In the rows, 128 means zero.
Each row has a class, written after it.
[128 161 175  90 182  94 145 101 141 170  94 141 129 104 121 154 134  91
 166 122  89 119 128 138 166 141 128 125 149 150 122 125 103  78 117 140
 106 118 131  94 136 125 126 101 166 161 111 146 119  91 124 144]	Q864
[101  95 125 140 130 172 135  97 142 143 174 139 139 110 146  76 133 132
 145 144 112 149  99 183 138 125 118 157  98 166 123 118 138 124 136 107
 129 151 116 142 147 133 141 102 150 152 148 102 138 131 129 114]	Q670
[ 71 219 133 117  92 131 136 145 148 119 102 129 101 140 126 112 164  79
 127 112  99 200 150 187 123 172 139 134 135  70 109 106 188 160 124 115
 160 194 147 136 127  83 169 142 162 195  69  99 120 193 151 107]	Q997
[115 182 145 116 122  75 122 115 149 127 106 123 107  81 140 126 127 118
 135 159  99 152  85 161 126 144 122 150 100 102  83 137 152  72 112  94
 151 148 115 134 152  90 156 129 133 140  98 129 136 157 102 140]	Q254
[141  71 139 158 131 203 134  82 157 158 162 118 150 105 152  91 119  82
 141 152 129 134 110 169 118 114 121 187 113 156 111 122 159 116 134  78
 111 155 110 135 132 137 140 115 144 154 134 128 139 138 141 114]	Q254
[106 170 117 127 162  53 127 116 120 140  99 172 207 118  87 190 175  86
 121 216 103  98 103 107 115 141 207  73  69 188 174 154  74  86 126 130
 128 140  96 107  95 168 127 128 139 153 190  98 120 101 135 121]	Q254
[ 91 170 129 118  91 157 142  93 177 120 133 124  86 157 117 118 149 134
 136  97 124 167 137 141 130 139 116 119 143 107  91 115 132 134 133 137
 100 114 106  88 114 135 150 142 134 189  98 134 132 116 122 128]	Q349
[143  70 112 116 102  96 141 172 132 135 131 169 100 177 154 107 112 118
 114 167 113 185 108 170 154 131 145 148  85 170 164 121 140 121  75  97
 170 151 142 181 129 112 114 148  88 110 130  89  84  97 108 141]	Q564
[107 131 165 102 108 168 110  89 199 141 122 120  99 105 106 126 141 115
 149 142 119 124 152 126 136 118 102 161 145 139  87 118 144 106 131 110
 116 122 108 102 107 155 162 138 100 188 114 124 132 106 124 139]	Q254
[156 120 127  83 136 114 135  96 161 168 103 168 175  98 124 156 101  96
 170 171 102 125 120 126 162 118 141 125 136 184 103 139 143  78 153 117
 108 105 145  89 141 113 106 104 159 105 115 127 107  86 103 140]	Q218
[132  99  72 103 175  74 159 161 116 151 133 150 146 154  88 111 126 118
 128 190 103 155  88 167 129 147 140 148 142 172 144 168 104  86 180 141
 120 128 140 130 117 131 110 149 190  88 112 169 139  88 145 149]	Q864
[186  74 129 145 139 166 137  84 132 152 158 142 137 135 164  80 137  59
 127  81 147 157 171 190 141 128 109 169 157 156 145 131 141 105 131 104
 144 189  98  91 178 197 101  96 119 131 171 120 132 141 163 122]	Q864
[158 111 135 106 150 117 127  97 169 158 105 154 114 130  99 115 139 120
 175 128 107 103 117 146 155 115 154 106 169 151 121 111 129 136 110 124
  90 113 125 121 143 102 102 102 139 149 104 118 117 101 110 148]	Q254
[143 133  95 122 158  92 140 149 118 153 147 148 127 140 128 115 152 124
 130 163 104 148  96 144 127 118 143 131 107 181 130 151 123 130 140 114
 126  90 132 100  96  95 124 151 158 104 147 138 127 102 137 151]	Q349
[154 120 139  82 126 123 153 124 171 168 120 160 159 126 107 145 127  97
 140 140  86 131 104 146 179 101 157 119 155 172 119 125 145 157 145 122
 102 118 150 111 160  77 124 140 154 148 103  93 111 100 125 146]	Q507
[ 77 197 137 106 193  68 134 135 176 218 157 112  96 128 122 152 114  90
 164 141  66 102 128 131 158 171 109 173 136  73  70 134 203  72 112  93
 181 164 138 118 114  23 186 143 152 180 126 109 128 203 105 124]	Q864
[115 142 144 136 114 177 124  97 166 139 136 123 114 117 113 120 133 157
 151 128 124 116 153 127 157 137  96 156 153 144 111 111 161 138 130 137
 112 122 130  95 117 120 134 126 115 167 122 117 144 118 136 137]	Q218
[139 116 130 126 136 119 144 112 159 152 117 152 159 111 117 153 132 111
 142 138  91 113 118 145 154 137 158 134 148 151 120 124 167 100 130 118
 116 135 129 100 149 133 123 118 156 135 118 129 117 110 127 139]	Q218
[148 116 128  87 123 105 133 112 173 148 120 153 152 130 133 156 135  86
 162 148  84 146 117 155 139 117 146 118 165 176 119 120 128 122 150 102
 125 132 130 106 153 122 139 142 165 127 112  96 108 116 119 139]	Q419
[115 172 121 113 150 103 124 104 141 122 102 122  95 141 143 140 124 104
 162 127 111 184 146 157 112 130 112 142 120  80 106 131  92 132 133 117
 184 162 104 117 142 138 140 100 114 164  94 130 133 166 112 122]	Q564
[ 38 109 112 171 142 130 123  88  78 113 169 118 127 115 138 122 138 105
  94 136 130 143  73 168 141 150  90 171 103 137 154 114 118  92 104 145
 105 153 125 119 151 136 154 117 161 143 129 160 154 146 120 120]	Q997
[117  74 135 142 134 187 119  94 133 143 172 118 149  95 168 102 104 101
 149 143 120 107 128 140 132 123 105 172  95 156 119 117 151 101 128 103
 118 141 119 138 127 148 138 114 110 150 136 141 148 148 127 108]	Q218
[184  92 129 129 151  88 132 146 123 166 120 151 109  83 138 119 158 158
 105 170  92 121  56 146 129 148 181 132  83 111 142 157 151 100  91  93
 105 104 120 147 123 129 112 166 110  92 113 146 123 128 136 150]	Q254
[189 107 116 129 120  62 126 151 129 143 138 146 133 123 125 119 154 141
 101 191  89 119 100 125 124 121 155 142  82 174 149 154 157 151 125  93
 133 111 146 120 126  89 130 170 126 116 129 114 120  94 118 154]	Q254
[144 143 130  97 100 130 114 101 180 132 144 126 110 140 124 116 149 138
 156 139 122 146 145 148 136 132 109 143 173 147 103 110 160 146 138 104
 132 143 126  99 122 103 157 135 133 155 109  93 133 103 125 147]	Q419
[146 113 125 116 107 147 134 102 163 150 119 132 116 125 127 127 144 122
 118 135 126 161 146 148 148 134  96 184 183 146 129 113 164 144 140 111
 118 145 132  82 122 123 142 146 146 128 110 106 134 106 161 143]	Q419
[110  71  91 144 135 157 128  97 131 142 175 127 117  99 176  80 127 135
 127 169 144 139  86 154 131 135 131 176 122 161 157 124 138 102 135  86
 104 139 114 142 123 120 139 105 156 149 162 113 138  93 140 117]	Q419
[141 118 129 101  91  94 120 140 162 144 113 156 142 112 124 110 144 133
  98 128 102 115 125 132 144 131 146  93 136 181 135 131 185 142 149 126
 109 122 173 107 120  86 126 152 154 112 112  96 109  93 114 137]	Q997
[152 193 136 140 150 109 145 134 137 162 123 110  67  98 164 107 107 101
 174 131 130 152 170 130  86 117  88 175 137  63  90 135 142 126 133 117
 180 155 120 126 106  88 141 115 146 165 132 128 132 166 112 122]	Q349
[124 110 112 117 143 101 154 149 119 145 121 143 122  93 142 137 148 128
 119 172 120 157  95 101 136 102 141 161 120 156 158 124 145 132 131  88
 151 142 116 146 149  93 139 132 121 122 146  82 119 136 122 139]	Q419
[122 179 159 141 144 140 118 110 158 139 128 124  98 109 159 102 123 107
 173 146  98 154 142 149 114 121 111 159 151  95 114 133 115 148 156 106
 171 159 119 126 141 128 142 112 145 169 149 104 145 145 115 123]	Q670
[116 109 112 157 161 147 152  88 120 138 136 127  97 115 156  78 131 125
 139 161 116 148  61 190 145 139 125 184 143 142 160 123 114 145 104  97
 132 144  84 133 151 126 134  74 132 185 126 111 150 146 138 129]	Q564
[146 107 110 123 140  71 138 168 113 127 151 131 166 115 150  89 152 151
  87 158  69 124 127  83 112 131 141 141  98 135 134 155 146 149 123  64
 151 111 140 145 121 140 136 157 129 114 152 143 130  70 109 126]	Q107
[252  95 174  57  70 130 106 174  88 135 117 113 133 131 163  74  79 125
 157 138  62 119 179  93 117 114 108 121  71 177  82 154 209 140 190 146
  92 111 165 189  61 172 175 173 143 151  80 152 108 117  95  93]	Q507
[133 132 130  99 162  98 140 113 131 185 126 146 149 112 139 130 115  78
 128 143  97 149 129 110 153 123 147 136  70 155 115 147 127  71 151 114
 111 120 120  92 129 122 120 123 176 158 132 120 119  99 114 116]	Q864
[141 134 127 112 127 148 119 114 174 137 143 151 134 155 127 116 135 126
 133 118 106 151 141 146 157 123 136 135 141 147 100 132 144 124 128 130
 111 126 135 112 122 157 129 131 116 159 105 120 126 103 141 133]	Q507
[162 156 156  96 142  47 122 168 118 162 135 135 132 136 117 157 141 165
  87 140  94 117 103 114 156 114 140 118  98 105 122 151 152 177 134 127
 136 105 148 143 125  85 138 184 137 132 124 105 127 105 123 151]	Q507
[104 158 155 128 151 104 141 122 140 131 116 124 122  92 146 140 130  88
 151 154  99 145 123 154 118 145 116 173 129 106 109 120 122  98 104  91
 155 172 127 148 124 105 157 115 140 155 118 122 136 165 114 128]	Q254
[151 137 122 128 135  84 106 143 118 108 110 126  89 107 150 144 114 102
 127 148 110 170 113 163 104 134 128 156 132  92 126 159 117  97 147 101
 173 177 117 131 138 118 141 119 134 136 128 154 130 153 108 140]	Q564
[153 110 133 101 119 107 131 116 168 151 103 131 138  97 131 141 128 101
 127 116 101 146 127 151 157 140 147 154 187 136 145 117 155 118 155 108
 108 162 135 107 156 114 122 132 154 112 107 112 131 122 138 155]	Q419
[144 122 165 108 101 163  98  94 165 129 134 137 125 140 118 112 152 107
 131 127 110 142 140 157 150 127 119 126 109 141 115 126 178 144 123 114
 120 127 119  93 110 177 146 136 104 163 114 110 126  95 146 124]	Q997
[108  55 115  78  58 165 106  93 189  98 124 109  71 121 179  57 122  97
 123  65 119 153 158 114 128 113 104  92  92 100 116 113 170  85 159  97
 114 124 121 125 137 172 152 139  47 108  77 164 138 120 114 103]	Q997
[152 147 148 132 104 174 128 103 196 141 113 121  94 157 124  91 134 116
 147  93 111 153 140 143 149 121 156 146 176 122 118 112 159 166 125 137
 106 155  94 110 118 119 126 131 125 161 101 100 134 129 124 141]	Q107
[168 125 143 145 146  94 136 150 113 136 132 156 132 147 111 128 134 123
 128 195  91 146 123 137 147 149 122 113 119 146 152 159 142 121 130 103
 144 114 140 114 117 124 120 142 134 116 160  98 129 111 145 125]	Q218
[120 126 158 118 113 162 126 105 203 138 138 144 115 129 120 124 136 152
 134 102 116 147 138 154 155 104 116 132 159 111  85 113 140 137 125 109
 144 138 118 120 130 145 143 123 105 177 122  92 118  99 121 136]	Q507
[160 132 155 195 161 199  85  88 163 138 118 102  54 125 128 139 109 120
 145  84 126 162 151 183 138 107 127 157  97  32 107 112 151 146 137 111
 153 161  69 109  97 132 111 129 106 157 162  98 160 168 168 134]	Q670
[151 114 111 128 153  72 140 154 121 170 120 145 127 114 115 113 151 137
 102 197  92 119  97 115 137 135 140 142  96 141 147 148 145 119 115  99
 129 107 128 133 109 107 133 146 124 104 138 116 136 101 127 142]	Q254
[126  82  95 154 134  62 144 188 101 163  99 168 141 118 147 108 141  79
  40 172 108 169  97 115 119 112 158 179 153 168 187 151 149 102 132  96
 143 142 145 147 115 134 125 162 138  74 146 150 100 103 147 146]	Q507
[151 114 113 133 130 110 149 159 100 154 127 140 125  98 126  88 145 175
 119 175 112 141  92 102 137 108 167 143  87 160 171 147 144 152 184 104
 142 122 135 126 123 106 117 150 157 117 168 116 127  94 126 146]	Q670
[108 117 130 114 113 129 148 131 146 130 113 153 160 107 119 147 116 109
 135 146 100 123 114 128 164 139 139 135 150 166 134 118 134  81 130 123
  93 127 136 115 146 118 119 118 158 124 126 127 128  83 123 141]	Q218
[ 99 139 133  95 145 105 146 100 144 121 103 151 142  94 124 146 138 109
 143 116 115 143 118 133 159 130 142 112  98 171 127 114 156  91 114 118
  99 122 143 124 132 113 122  91 142 146 120 106 108 108 129 128]	Q997
[121 109 132 162 153 140 114  90 130 154 163 106 124 126 151  95 126 102
 129 131 149 132 112 183 138 132  90 169 189 153 155 114 119 109 152 114
 113 148 125 118 156 148 131 113 173 140 145 142 155 134 162 143]	Q419
[134 178 131 136 131 144 118 119 137 132 128 116 106 107 162 115 112  83
 147 133 122 155 162 151  89 132  88 168 152  94  89 141 131 132 136 124
 153 142 131 123 119 104 146 112 131 148 109 144 138 177 120 121]	Q349
[146 137 129  95 110  99 142 115 157 144 103 148 126 119 136 121 122 102
 117 123 128 158 135 127 151 117 163 135 110 187 136 139 127  99 179 126
 106 131 144  85 130 109 107 145 171 165 109 126 108  97 129 143]	Q864
[168  81  80 149 130 117 142 162 138 139 147 136 134 140 120 123 137 131
 108 189 106 131 111 120 111 126 188 142  95 168 151 160 141 133 152 104
 146 127 135 122 105 143 123 178 118 127 151 126 127 116 135 140]	Q564
[145 146 132 102 160 112 137 106 144 161 128 145 149 101 151 127 119 119
 142 158  84 130 105 114 156 127 159 127 112 176 109 150 125  97 135 117
  96  86 138 104 140 121 123 123 175 144 123 128 110  84 101 134]	Q107
[121 137 152 128 100 168 120  93 203 158 110 110 115 108 120 134 141 132
 118  85 113  90 165 126 126 115 132 185 195  84 110 116 145 194 120 140
 132 121  95  99 135 163 147 146 119 177 117 118 112 116 133 137]	Q107
[127 110 142 113 164 132  91  97 167 158 149 130 193 133 106 143 155  95
 123 168 112 130 122 131 106 106 156 136 148 170 103 125 125 169 141 114
  95 110 124 104 117 149 135 115 153 152  98 116 137  89 111 130]	Q419
[ 72 111 164 176 120 173 116 100 137  98 159 102 116 102 169  84 117 122
 123 129 132 115 108 148  97 119 124 153 108 110 138 129 111 104 147 110
 133 120 101 138 129 206 162 103 158 205 144 122 131 110 131  98]	Q997
[105  93 132 158 129 168 127  99 151 146 170 135 164 108 156  80 108 117
 107 142 139 153  86 166 140 121 145 166 149 142 118 136 121  94 142 101
 113 134 126 138 141 136 130 100 160 135 142 119 134  97 129 132]	Q507
[128 147 149 105 123 156 102  92 164 154 118 125  99 128 119 120 161 132
 148 132 122 136 152 114 121 138 107 158 216 104 123 122 131 151 147 113
  96 113 115  76  99 134 152 135 163 173  90 142 137  83 164 141]	Q419
[115 122 133 129 108 214 104 117 172 165 134 129  85  89 149  50 134 124
 119 155 103 155 133 154 161 123  75 131 115 152  91 138 195  99 182 101
 125 129 144 108 109 105 162 156 147 141 164 116 161 115 172 102]	Q670
[105 134 151  98  90 154 122 101 187 134 113 106 100 164 113 123 135 135
 146  77  88 160 137 140 162 127 134 148 141 111 111 110 132 140 147 116
 135 124  83  87 140 171 157 141 108 171  82 126 132 120 135 153]	Q564
[113 184 157 127 165 106 118  88 151 139 126 100 150 106 133 147 133 102
 140 149  97 140 104 152 106 150 134 163 157  97 107 153 121 139 140 120
 165 154 128  90 160 123 143 145 127 118  90 170 137 164 113 140]	Q107
[109  86  87 164 156 106 142  88 116 173 187 107 132  70 192  37 126 136
 101 150 165 139  87 132 111 146 136 170 112 120 132 131 165  21 148  71
 124 144  86 127 150 148 150  68 175 124 149 124 157 109 129 124]	Q419
[104  93 133 156 148 178 124 105 127 143 169 144 145  95 161 103 127  95
 105 145 124 171  80 193 143 123 127 160 127 144 120 157 117  68 154  99
 118 135 127 138 161 172 143 117 171 157 158 145 125 136 170 111]	Q507
[ 62 104 137 146 152 223 147  53 178 182 165 124 171 107 134 155 140  74
 144 179 112 120  93 202 140 126  97 171  94 153  60  99 166 102  84  81
 134 114 110 159 133 129 202 110 139 177 139 113 113 158 150 102]	Q254
[ 61  99 147 167 139 163 145  70 124 120 161 101 137  77 164  44 115 117
 140 157 155 127 109 118 111 127 110 172 125 163 133 115 128  97 134 111
 106 121 147 138 117 145 152  65 164 175 138 136 144  97  97 101]	Q997
[131 129 124 150 165 117 123 118 114 160 154 117 113 113 157 114 111 106
 159 139 131 136 134 136  85 124  92 190 157  79 134 140  90 120 125 123
 155 174 110 159 125  87 139  64 141 135 143 154 135 143  77 131]	Q864
[ 83 156 174  88 123 163 105  78 177 121 158 114 141 184 101  96 178 110
 168 122  86 138 134 159 173 135 161  87 124 184 151  95 137 214 146 118
 112 119 118 104 134 183 146 136  92 216 123  92 140  71 120 142]	Q997
[107  98 155 182 110 194 123  76 141 109 157 111 130  89 146  66 106 124
 146 145 158 136 113 157 119 119 125 184 113 160 131 115 138 110 135 126
 122 172 117 137 130 142 128  94 139 163 167 117 148 122 122 113]	Q670
[ 99 103 109 168 158 179 138  80 140 131 171 119 121  96 167  88 120 112
 139 112 157 140 108 178 113 133 119 161 129 134 103 128 133  80 125 100
 113 137 112 126 117 144 125  84 146 152 167 154 140 148 138 110]	Q349
[124 179 132 127 151 103 116 112 135 120 128 120 107 123 148 131 119 127
 185 150 103 142 141 133 116 139 122 120  98 127 114 134 112  99 148 123
 162 129 131  97 126 123 132 121 104 145  96 143 136 168 105 129]	Q218
[163 140 131 105 115 126 133 114 154 158 136 143 150 109 157 102 119 102
 130 134 103 134 146 147 134 133 160 128 144 152 115 143 123 153 162 148
  93 111 154 103 137  97 124 104 188 153 105 106 124  96  99 132]	Q349
[132 149 121  87 165 142 116  72 168 226 136 131 142 113 167 139 106  83
 162 106 107  81 105 147 161 122 155 115 112 143  94 125 114 111 125 145
  67  51 107  81 122 140 105 138 147 127 122 141 129 123 124 138]	Q349
[105  63 107 148 133 170 127  90 172 163 183 116 144 131 171  77 118  81
 154 150 125 120  90 167 120 111 122 158 158 163 125 106 136  98 135  84
 122 138 113 143 149 119 160 104 150 128 127 119 140 148 127 117]	Q419
[112 112  97 143 147  77 153 160 136 126 129 146 148 111 130 103 140 147
  94 181  87 135 112 122 126 128 123 168 124 153 138 138 129 116  99  99
 161 127 134 158 114 119 137 130 134 106 150 123 124  69 116 143]	Q107
[155 132 128 116 115 111 154 133 159 132 114 137 135 115 135 104 137 109
 124 155  88 123 124 169 130 133 148 147 170 172 153 122 128 174 130 124
 125 139 140 119 147  99 132 123 156 156  99 109 114  87 118 145]	Q107
[ 87 166 110 125 128 118 121  89 169 125 143 123 132  87 132  93 112  97
 150 147 143 126 144 183 141 139  61 152 124 180  96 119 181  83 122 121
 143 148 172 121 145  79 151  54 127 159 136 105 129 143 116 111]	Q997
[131 142 108  93  88 128 128 101 179 162 143 123 104 122 152  87 129 108
 128 115 120 145 160 129 125 125 109 145 120 143  86 130 169 125 159 100
 117 105 127  77  97 112 150 146 136 163 117 133 125 109 119 126]	Q349
[171 153 126 127 147 100 131 120 154 143 124 124 111 117 156 116 133 116
 159 151 106 134 128 157 105 124 128 138 135  93 100 140 125 130 137 101
 170 145 133 128 154  99 141 120 130 114  97 129 140 156 109 142]	Q254
[144 139 192 118 165 104 140 114 150 134 103 111  74 113 141 120 131  64
 179 115 141 161 160 152 116 114 103 177 157 121 149 123  77 122 118 101
 158 160 125 114  85 108 125  94 106 155 151 134 127 147 129 137]	Q864
[116 109 161 148 114 176 122  86 138 135 163 108 135  89 163 106 112  78
 150 169 134 151 106 166 132 127  77 204 178 162 120 119 118  83 142 100
 100 160 128 138 127 147 175  91 185 177 157 137 150 131 120 122]	Q419
[138 139 115 113 147  84 153 116 165 181 103 144 165  95 135  94 151  97
 111 155  97 131 119 153 130 136 163 116 163 175 140 135 131 136 141 119
 126 125 153  99 142  83 119 120 170  99 112 119 117  97 124 140]	Q107
[151 111 110 120 150  95 137 163 123 167 143 141 146 112 122 123 152 140
 118 196  91 113  85 100 119 130 150 149  92 150 128 153 165 104 121  77
 113 109 129 156  95  96 148 147 138 109 138 141 132  98 124 146]	Q254
[134 111 102 140 146 111 124 156 121 137 119 139 141 131 124 139 126 132
 122 158 109 106 120 101 123 121 144 123  89 153 137 137 164 117 129 113
 137 106 137 134 110 113 116 152 101  97 128 142 124 141 139 125]	Q218
[142 131 155  84 148 102 145 112 150 147 114 148 135  90 137 154 145 131
 135 168  85 129 102 134 154 134 137 113  94 186 108 132 144 120 127  91
  94 113 161 108 124 102 128 158 157 153 134 118 116  71 105 128]	Q254
[112 141 152  99 141 117 142  99 144 162  99 149 153  92 120 154 117  93
 160 155  98 124 109 138 161 137 139 122 127 168 135 123 122  80 139 128
 106 116 127  80 147 124 117 109 147 139 106 128 118 115 122 133]	Q218
[140  96 100 185 141 153 135  92 140 170 162 134 152 154 176  67 103  86
 119 125 119 136 130 180 123 117  90 156 152 147 131 125 124 112 131 101
 150 143 117 130 156 154 120 120 178 123 144 137 126 136 146 112]	Q107
[125 173 133  92 144  74 133 110 144 160 103 151 152 123 128 140 149 133
 129 160  69 139  95 126 154 149 151 122 130 182 132 139 119 133 117 121
 113 102 138  64 153 108 133 100 145 152  84 120 118  82  95 145]	Q564
[ 93 109  70 170 132  97 201 168 131 122 121 144 103  90 122  87 162 133
  67 148 122 146 116 149 130 159 132 143 130 136 148 128 156 100  86 102
 135 112 151 112 132 105 116 148 132 110 176 117 128  90 167 118]	Q349
[162 106  84 146 152 106 156 181 139 161 136 140 125 120 163  73 147 147
  89 170  69 119 125 126 126 127 122 148 137 140 151 157 158 146 133  84
 167 102 142 153 140 122 145 136 125  99 145 120 123 103 143 130]	Q107
[149 111 105 132 144  77 137 175 106 143 141 150 154 109 133 128 144 147
 109 172 113 119 126  82 117 128 152 128  91 142 147 157 144  93 145  98
 147 122 136 138 105 135 120 150 124  92 161 138 133 117 128 139]	Q218
[121 134 120 102 137  98 137  99 179 107  92 164 139 109 117 137 127 137
 149 137 107 136 119 146 145 124 138 103 185 134 116 140  99 101 156 118
 137  99 141 100 146 162 122  66 145 121 108 107 110  92  94 144]	Q997
[ 76  88 128 149 143 137 142  89 140 132 163 131 131  95 144  66 130 127
 141 133 132 113  90 177 136 137 101 155 152 117 146 115 116 102 113 111
 134 144 121 143 152 142 142  67 152 146 126 119 143 123 127 121]	Q997
[115  87 144 164 126 179 133  86 143 145 170 115 125  99 170  58 109 132
 139 130 130 137 113 163 130 115 105 164  98 144 126 117 139 101 150  98
 137 143 107 130 144 154 139 102 146 145 160 111 147 115 132 115]	Q670
